Here is a tiny trained network, its code and every weight. The questions are about switching its units off for an input and a class, where a switched-off unit gives its printed mean instead of its output.

import numpy as np


def w(rows, s, z=0):
    codes = np.array(rows[::2]) - 128.0
    scale = np.full(codes.shape[1], s)
    scale[-1] = z or s
    return codes * scale


def norm(h):
    return h / np.sqrt((h * h).mean(-1, keepdims=True) + 1e-5)


def f(y):
    return y / 2 * (1 + np.tanh(0.7978845608 * (y + 0.044715 * y**3)))


def log_softmax(a):
    a = a - a.max(-1, keepdims=True)
    return a - np.log(np.exp(a).sum(-1, keepdims=True))


def net(x, mask):
    res = np.array(x, float).reshape(1, 5) / 4 @ E
    u = 0
    for l in range(4):
        y = f(norm(res) @ A[l][:, :-1].T + A[l][:, -1])
        res = res + np.where(mask[u : u + 10], y, B[l][:, -1]) @ B[l][:, :-1]
        u += 10
    return log_softmax(norm(res)[-1] @ U[:, :-1].T + U[:, -1])


A, B = {}, {}
E = w([
[68,76,228,208,108,18],'x0',
[168,8,79,97,185,97],'x1',
[68,142,39,35,37,41],'x2',
[189,202,218,22,203,39],'x3',
[22,74,213,31,134,215],'x4',
],0.0014)
A[0] = w([
[100,248,159,150,51,170,8],'0.n1',
[144,3,56,96,230,90,149],'0.n2',
[157,130,60,80,95,100,198],'0.n3',
[134,117,189,143,136,142,253],'0.n4',
[160,131,110,134,154,203,255],'0.n5',
[81,229,178,166,96,136,23],'0.n6',
[122,114,163,106,83,100,205],'0.n7',
[151,81,176,180,102,164,213],'0.n8',
[146,117,83,112,137,142,20],'0.n9',
[99,86,118,128,40,150,90],'0.n10',
],0.0044,0.0014)
B[0] = w([
[233,59,160,135,51,175,182],'0.n1',
[192,169,213,178,2,173,249],'0.n2',
[120,185,107,133,124,151,211],'0.n3',
[176,91,117,174,178,88,240],'0.n4',
[158,181,87,124,172,188,230],'0.n5',
[191,62,154,124,100,121,179],'0.n6',
[131,89,80,171,126,67,204],'0.n7',
[114,105,108,168,181,116,216],'0.n8',
[117,158,144,86,103,192,90],'0.n9',
[127,102,79,145,147,133,149],'0.n10',
],0.0041,0.0014)
A[1] = w([
[52,179,167,164,97,100,99],'1.n1',
[132,208,248,69,135,66,143],'1.n2',
[17,23,186,60,163,212,23],'1.n3',
[107,184,205,68,195,84,14],'1.n4',
[19,59,255,39,132,209,11],'1.n5',
[199,189,154,78,163,37,14],'1.n6',
[205,156,114,170,236,131,83],'1.n7',
[136,170,228,157,33,181,89],'1.n8',
[47,15,205,10,156,208,82],'1.n9',
[127,118,128,108,117,134,6],'1.n10',
],0.0032,0.0012)
B[1] = w([
[101,98,107,121,187,79,123],'1.n1',
[182,55,41,140,170,141,249],'1.n2',
[137,184,132,181,102,121,126],'1.n3',
[183,87,26,78,181,141,127],'1.n4',
[186,193,92,193,95,56,145],'1.n5',
[140,94,55,176,111,166,176],'1.n6',
[84,159,156,144,160,158,216],'1.n7',
[189,46,98,107,101,118,175],'1.n8',
[183,254,123,190,96,88,166],'1.n9',
[133,138,106,119,112,118,67],'1.n10',
],0.004,0.0011)
A[2] = w([
[167,204,100,112,112,203,154],'2.n1',
[41,120,115,192,84,158,8],'2.n2',
[117,90,167,67,95,149,83],'2.n3',
[156,101,80,210,148,73,82],'2.n4',
[148,95,87,166,137,110,20],'2.n5',
[88,111,100,2,22,63,124],'2.n6',
[154,217,41,227,130,95,194],'2.n7',
[137,122,232,133,54,119,65],'2.n8',
[169,178,24,154,149,186,22],'2.n9',
[62,89,182,112,145,139,167],'2.n10',
],0.004,0.0012)
B[2] = w([
[130,88,155,138,124,79,235],'2.n1',
[130,50,89,59,135,133,129],'2.n2',
[124,170,79,162,123,94,99],'2.n3',
[118,149,167,42,107,131,214],'2.n4',
[118,137,147,96,118,127,133],'2.n5',
[168,215,109,254,204,147,212],'2.n6',
[59,129,245,75,99,139,254],'2.n7',
[224,99,85,125,100,109,144],'2.n8',
[97,84,162,102,117,58,189],'2.n9',
[126,132,129,149,162,86,120],'2.n10',
],0.0038,0.0017)
A[3] = w([
[98,159,49,154,113,95,137],'3.n1',
[113,109,114,164,140,80,13],'3.n2',
[137,100,107,121,149,107,85],'3.n3',
[217,163,128,91,176,62,153],'3.n4',
[45,104,139,192,51,198,159],'3.n5',
[113,188,28,139,83,74,151],'3.n6',
[102,175,223,147,110,86,161],'3.n7',
[172,85,179,125,166,154,162],'3.n8',
[108,73,114,166,125,21,2],'3.n9',
[148,204,95,38,107,254,146],'3.n10',
],0.0049,0.002)
B[3] = w([
[102,125,147,147,203,162,142],'3.n1',
[133,108,172,124,125,131,109],'3.n2',
[89,98,148,110,106,142,114],'3.n3',
[84,67,53,88,101,183,252],'3.n4',
[166,132,64,42,166,126,227],'3.n5',
[163,151,195,177,184,220,190],'3.n6',
[124,205,95,62,110,118,229],'3.n7',
[83,186,95,166,114,144,233],'3.n8',
[103,112,200,146,112,117,170],'3.n9',
[82,60,203,183,106,2,222],'3.n10',
],0.0051,0.0022)
U = w([
[130,192,153,213,226,211,254],'0',
[84,67,194,144,112,45,216],'1',
[119,53,25,42,160,187,100],'2',
[244,119,112,168,40,167,39],'3',
[119,252,135,51,101,119,19],'4',
],0.011,0.001)

Each question gives the input, the list of numbers given to net, and the class t.
The units are the neurons (one row each of A and B). Each row of codes is followed by its name. A weight is (code - 128) times the scale printed after its matrix; where a second scale follows, it is the last column's (A, B and U).
mask holds one flag per neuron, layer by layer. A switched-off neuron (its flag False) gives its mean, the last column of its row in B, instead of its output. The means were averaged over made-up inputs and are rounded, as every weight is.
A unit's drop is (log p(t) with every unit on - log p(t) with that unit switched off) / (log p(t) with every unit on - log p(t) with every unit switched off).
The circuit of an input: a set's keep is (log p(t) with only the set's units on - log p(t) with every unit switched off) / (log p(t) with every unit on - log p(t) with every unit switched off). Starting from the 12 units with the biggest drops (on a tie, the unit counted first), units are removed one at a time, each time the one whose removal leaves the highest keep (on an exact tie, the one counted first), for as long as the keep stays at least 0.8.
circuit, biggest first: the units of the circuit, biggest drop first
k most important neurons: the k neurons with the biggest drops, biggest first
top k neurons in layer l: the k neurons of layer l with the biggest drops, biggest first
input [1,6,6,2,-2], class 0: circuit, biggest first -> [3.n6; 0.n3]
input [5,4,5,-8,0], class 2: circuit, biggest first -> [3.n5]
input [-1,-8,-1,-7,4], class 3: 4 most important neurons -> [0.n1; 0.n6; 3.n4; 2.n8]
input [-1,4,6,3,-8], class 4: circuit, biggest first -> [2.n7; 0.n3]
input [-6,0,-1,-7,-6], class 2: 2 most important neurons -> [3.n5; 2.n9]
input [-7,1,0,3,7], class 1: 2 most important neurons -> [3.n10; 0.n5]
input [7,-1,-2,-4,-8], class 4: circuit, biggest first -> [3.n7; 2.n4; 2.n7]
input [0,-6,-5,4,8], class 4: 2 most important neurons -> [0.n2; 1.n9]
input [0,5,-1,8,7], class 2: circuit, biggest first -> [3.n4; 1.n4]
input [5,3,-4,5,-6], class 4: 4 most important neurons -> [2.n4; 3.n10; 3.n7; 1.n7]
input [-3,-6,8,-4,4], class 0: circuit, biggest first -> [2.n6; 3.n6]
input [6,6,6,-6,1], class 0: top 2 neurons in layer 0 -> [0.n1; 0.n4]
input [8,-8,8,3,5], class 0: 3 most important neurons -> [2.n6; 3.n6; 0.n2]
input [4,4,3,1,5], class 4: 3 most important neurons -> [1.n5; 0.n1; 1.n9]
input [-4,7,-1,-3,-2], class 3: circuit, biggest first -> [0.n2]
input [-5,-7,8,4,6], class 0: 3 most important neurons -> [2.n6; 3.n6; 0.n2]
input [-2,-5,-6,-5,7], class 4: 3 most important neurons -> [1.n9; 0.n2; 1.n5]
input [7,8,-4,-5,7], class 3: 2 most important neurons -> [0.n2; 3.n10]
input [-4,-7,-7,-4,8], class 4: top 4 neurons in layer 1 -> [1.n9; 1.n5; 1.n3; 1.n2]
input [-3,0,1,7,-5], class 2: circuit, biggest first -> [3.n4]
input [-4,1,2,-4,-3], class 1: top 2 neurons in layer 1 -> [1.n5; 1.n9]
input [1,7,-7,5,8], class 4: top 2 neurons in layer 0 -> [0.n1; 0.n6]
input [-7,0,-6,8,2], class 2: top 2 neurons in layer 3 -> [3.n4; 3.n6]
input [-8,7,7,1,-6], class 1: 2 most important neurons -> [3.n10; 0.n3]
input [-3,-6,-6,5,-8], class 4: top 2 neurons in layer 3 -> [3.n6; 3.n7]
input [-6,4,1,-5,8], class 4: 2 most important neurons -> [1.n9; 1.n5]
input [0,-2,6,-1,5], class 0: circuit, biggest first -> [2.n6]
input [-8,-8,-5,0,-1], class 1: 3 most important neurons -> [3.n10; 0.n2; 0.n5]
input [3,-3,6,5,5], class 0: 2 most important neurons -> [2.n6; 3.n6]
input [2,-1,3,-5,-7], class 4: 2 most important neurons -> [2.n7; 3.n4]
